Here is a tiny trained network, its code and every weight. The questions are about switching its units off for an input and a class, where a switched-off unit gives its printed mean instead of its output.

import numpy as np


def w(rows, s, z=0):
    codes = np.array(rows[::2]) - 128.0
    scale = np.full(codes.shape[1], s)
    scale[-1] = z or s
    return codes * scale


def f(y):
    return y / 2 * (1 + np.tanh(0.7978845608 * (y + 0.044715 * y**3)))


def log_softmax(a):
    a = a - a.max(-1, keepdims=True)
    return a - np.log(np.exp(a).sum(-1, keepdims=True))


def net(x, mask):
    res = np.array(x, float).reshape(1, 5) / 4 @ E
    y = f(res @ A[0][:, :-1].T + A[0][:, -1])
    res = res + np.where(mask, y, B[0][:, -1]) @ B[0][:, :-1]
    return log_softmax(res[-1] @ U[:, :-1].T + U[:, -1])


A, B = {}, {}
E = w([
[78,180,9,234,162,167],'x0',
[178,39,141,165,118,254],'x1',
[131,115,129,143,126,114],'x2',
[234,77,30,26,184,81],'x3',
[143,146,135,125,104,133],'x4',
],0.009)
A[0] = w([
[202,90,84,93,137,137,83],'neuron 1',
[36,127,151,162,113,142,254],'neuron 2',
[180,117,37,211,111,223,26],'neuron 3',
[82,123,216,142,117,135,249],'neuron 4',
[104,192,105,205,122,142,109],'neuron 5',
[99,181,104,163,167,123,114],'neuron 6',
[168,67,87,115,130,118,55],'neuron 7',
[199,131,146,83,110,78,160],'neuron 8',
[192,74,164,141,128,207,140],'neuron 9',
[151,93,80,177,130,198,45],'neuron 10',
[176,149,8,114,101,117,140],'neuron 11',
],0.014,0.0037)
B[0] = w([
[125,91,11,94,114,102,212],'neuron 1',
[144,181,130,98,26,154,228],'neuron 2',
[175,137,204,20,169,87,248],'neuron 3',
[153,189,221,187,83,183,225],'neuron 4',
[189,142,10,104,74,108,212],'neuron 5',
[182,168,95,176,123,83,179],'neuron 6',
[116,118,57,112,97,110,186],'neuron 7',
[148,94,109,5,172,168,206],'neuron 8',
[87,94,106,141,6,227,234],'neuron 9',
[129,133,174,23,122,129,209],'neuron 10',
[88,111,92,230,230,44,203],'neuron 11',
],0.013,0.014)
U = w([
[189,184,248,119,123,112,232],'0',
[174,121,55,151,77,157,167],'1',
[151,79,151,88,184,104,189],'2',
[148,116,116,182,178,84,2],'3',
[124,100,187,188,87,205,35],'4',
],0.015,0.0044)

Each question gives the input, the list of numbers given to net, and the class t.
The units are the neurons (one row each of A and B). Each row of codes is followed by its name. A weight is (code - 128) times the scale printed after its matrix; where a second scale follows, it is the last column's (A, B and U).
mask holds one flag per neuron, in row order. A switched-off neuron (its flag False) gives its mean, the last column of its row in B, instead of its output. The means were averaged over made-up inputs and are rounded, as every weight is.
A unit's drop is (log p(t) with every unit on - log p(t) with that unit switched off) / (log p(t) with every unit on - log p(t) with every unit switched off).
The circuit of an input: a set's keep is (log p(t) with only the set's units on - log p(t) with every unit switched off) / (log p(t) with every unit on - log p(t) with every unit switched off). Starting from all 11 units, units are removed one at a time, each time the one whose removal leaves the highest keep (on an exact tie, the one counted first), for as long as the keep stays at least 0.8.
circuit, biggest first: the units of the circuit, biggest drop first
top k neurons: the k neurons with the biggest drops, biggest first
drop of u: that unit's drop, to one decimal
input [8,-1,4,7,-2], class 3: circuit, biggest first : [neuron 11]
input [7,1,-4,-5,-7], class 0: top 4 neurons : [neuron 3; neuron 9; neuron 1; neuron 10]
input [-1,0,-7,-7,-6], class 0: top 2 neurons : [neuron 9; neuron 4]
input [-3,0,0,7,-1], class 2: top 3 neurons : [neuron 8; neuron 5; neuron 2]
input [1,0,-8,2,1], class 3: top 2 neurons : [neuron 3; neuron 9]
input [-3,-3,1,1,4], class 2: top 3 neurons : [neuron 4; neuron 2; neuron 8]
input [-1,-2,-5,-4,8], class 0: top 2 neurons : [neuron 9; neuron 1]
input [7,5,2,2,-8], class 2: drop of neuron 3 : 0.4
input [3,8,-7,-4,-7], class 0: drop of neuron 3 : 0.8
input [-8,5,-7,0,-8], class 4: drop of neuron 5 : 0.3
